Here is a tiny trained network, its code and every weight. The questions are about switching its units off for an input and a target symbol, where a switched-off unit gives its printed mean instead of its output.

import numpy as np


def w(rows, s, z=0):
    codes = np.array(rows[::2]) - 128.0
    scale = np.full(codes.shape[1], s)
    scale[-1] = z or s
    return codes * scale


def f(y):
    return y / 2 * (1 + np.tanh(0.7978845608 * (y + 0.044715 * y**3)))


def softmax(a):
    e = np.exp(a - a.max(-1, keepdims=True))
    return e / e.sum(-1, keepdims=True)


def log_softmax(a):
    a = a - a.max(-1, keepdims=True)
    return a - np.log(np.exp(a).sum(-1, keepdims=True))


def net(x, mask):
    ids = ['αδεθμξτφψω'.index(c) for c in x.split()]
    T = len(ids)
    res = E[ids] + P[:T]
    r = res
    for j in range(3):
        rows = slice(3 * j, 3 * j + 3)
        q, k, v = (r @ M[0][rows].T for M in (Q, K, V))
        z = softmax(np.where(np.tri(T) > 0, q @ k.T / 3**0.5, -1e9)) @ v
        o = O[0][rows]
        res = res + np.where(mask[j], z, o[:, -1]) @ o[:, :-1]
    y = f(res @ A[0][:, :-1].T + A[0][:, -1])
    res = res + np.where(mask[3:7], y, B[0][:, -1]) @ B[0][:, :-1]
    return log_softmax(res[-1] @ U[:, :-1].T + U[:, -1])


Q, K, V, O, A, B = {}, {}, {}, {}, {}, {}
E = w([
[131,144,146,105,66],'α',
[107,136,114,136,87],'δ',
[158,138,135,138,131],'ε',
[122,124,168,125,132],'θ',
[101,162,102,103,130],'μ',
[110,131,123,96,129],'ξ',
[109,128,142,148,169],'τ',
[253,105,116,107,77],'φ',
[162,158,94,127,133],'ψ',
[108,109,193,142,111],'ω',
],0.034)
P = w([
[86,155,113,99,139],'0',
[165,226,173,163,128],'1',
[147,58,59,174,84],'2',
[71,136,123,78,164],'3',
[159,220,170,186,135],'4',
[127,7,64,164,68],'5',
[63,123,133,64,184],'6',
[183,230,165,184,129],'7',
],0.012)
Q[0] = w([
[163,200,119,160,243],'h0',
[97,182,223,107,71],'h0',
[75,243,155,205,193],'h0',
[93,52,31,109,120],'h1',
[171,61,94,124,197],'h1',
[128,91,123,159,112],'h1',
[117,243,195,102,165],'h2',
[110,103,78,75,254],'h2',
[116,224,178,179,106],'h2',
],0.0085)
K[0] = w([
[180,158,108,146,217],'h0',
[89,105,107,58,215],'h0',
[51,179,84,67,252],'h0',
[206,75,102,155,115],'h1',
[221,99,72,135,181],'h1',
[210,195,174,161,124],'h1',
[117,50,160,61,206],'h2',
[118,237,48,95,175],'h2',
[156,2,134,100,86],'h2',
],0.0081)
V[0] = w([
[124,93,165,9,130],'h0',
[170,172,124,115,19],'h0',
[120,168,165,144,104],'h0',
[143,216,185,168,95],'h1',
[174,150,58,174,79],'h1',
[94,114,126,149,133],'h1',
[84,148,119,108,52],'h2',
[168,72,188,63,125],'h2',
[84,158,90,60,197],'h2',
],0.011)
O[0] = w([
[107,249,95,82,64,157],'h0',
[164,53,147,75,74,253],'h0',
[72,140,183,70,101,153],'h0',
[153,168,140,139,213,193],'h1',
[122,206,63,105,127,175],'h1',
[38,172,155,77,148,106],'h1',
[66,141,68,122,103,211],'h2',
[124,121,222,90,137,141],'h2',
[132,254,113,130,56,72],'h2',
],0.0078,0.0071)
A[0] = w([
[209,255,126,111,216,59],'n0',
[169,75,184,237,37,102],'n1',
[238,86,128,144,79,84],'n2',
[83,191,156,8,156,2],'n3',
],0.0087,0.0067)
B[0] = w([
[141,10,104,187,170,200],'n0',
[75,165,49,144,198,198],'n1',
[101,131,188,128,153,254],'n2',
[117,182,154,182,33,193],'n3',
],0.013,0.0083)
U = w([
[57,95,90,65,122,237],'α',
[111,42,26,107,137,99],'δ',
[81,185,175,143,174,108],'ε',
[90,88,203,126,128,81],'θ',
[120,190,96,51,115,104],'μ',
[154,69,140,95,30,29],'ξ',
[149,170,114,180,124,160],'τ',
[200,132,113,139,160,217],'φ',
[245,146,149,101,114,159],'ψ',
[75,119,110,194,171,2],'ω',
],0.012,0.0079)

Each question gives the input, a string of symbols that net reads in full, and the target symbol t.
The units are the heads (3 rows each of Q, K, V and O) and the neurons (one row each of A and B). Each row of codes is followed by its name. A weight is (code - 128) times the scale printed after its matrix; where a second scale follows, it is the last column's (O, A, B and U).
mask holds one flag per unit, heads first, then neurons. A switched-off unit (its flag False) gives its mean, the last column of its rows in O or B, instead of its output. The means were averaged over made-up inputs and are rounded, as every weight is.
A unit's drop is (log p(t) with every unit on - log p(t) with that unit switched off) / (log p(t) with every unit on - log p(t) with every unit switched off).
The circuit of an input: a set's keep is (log p(t) with only the set's units on - log p(t) with every unit switched off) / (log p(t) with every unit on - log p(t) with every unit switched off). Starting from all 7 units, units are removed one at a time, each time the one whose removal leaves the highest keep (on an exact tie, the one counted first), for as long as the keep stays at least 0.8.
units of the circuit, in order: the units of the circuit, biggest drop first
unit that matters most: the unit with the biggest drop
top k neurons: the k neurons with the biggest drops, biggest first
heads that matter: for each layer, one digit per head in row order, 1 if its drop is at least 0.15 and else 0, layers parted by /
input δ α ε, target α: heads that matter => 100
input μ θ φ μ δ α, target α: units of the circuit, in order => n1, n2, h0
input ξ ψ δ θ ξ, target τ: top 3 neurons => n3, n2, n0
input ε φ ψ, target ψ: heads that matter => 110
input ω ξ ψ τ ω φ α, target ξ: heads that matter => 100
input φ δ τ ψ φ τ ε, target φ: units of the circuit, in order => h0, h2, n2
input ψ ω τ τ ξ, target ω: units of the circuit, in order => h0, n0
input ε δ ξ τ μ, target ω: units of the circuit, in order => n0, h0
input α δ μ μ, target τ: unit that matters most => n3
input ω μ μ θ δ φ, target δ: heads that matter => 001
input α δ φ, target δ: heads that matter => 101
input ψ δ ψ ε ξ φ δ ξ, target θ: heads that matter => 001
input μ μ μ, target μ: heads that matter => 001
input φ μ ψ, target ψ: heads that matter => 100
input ξ ξ φ δ δ θ, target δ: top 2 neurons => n1, n3
input ω δ τ, target δ: heads that matter => 001
input δ α φ φ φ ε ψ ξ, target φ: heads that matter => 110
input δ φ δ α, target ξ: unit that matters most => n1
input ξ ξ δ ξ δ τ ξ, target μ: heads that matter => 011
input ε φ δ ω ξ μ θ ω, target ε: unit that matters most => h1
input α φ ω θ μ φ α μ, target θ: heads that matter => 001
input φ ξ ω α δ ω, target δ: heads that matter => 001
input τ τ ψ δ ω δ θ, target ε: heads that matter => 110
input φ μ α μ δ ω, target δ: top 3 neurons => n1, n3, n2
input ξ φ ω θ ε φ, target φ: units of the circuit, in order => n2, n1, h1
input φ θ φ, target φ: units of the circuit, in order => n1, n2
input θ θ τ μ δ ξ τ φ, target θ: unit that matters most => n2
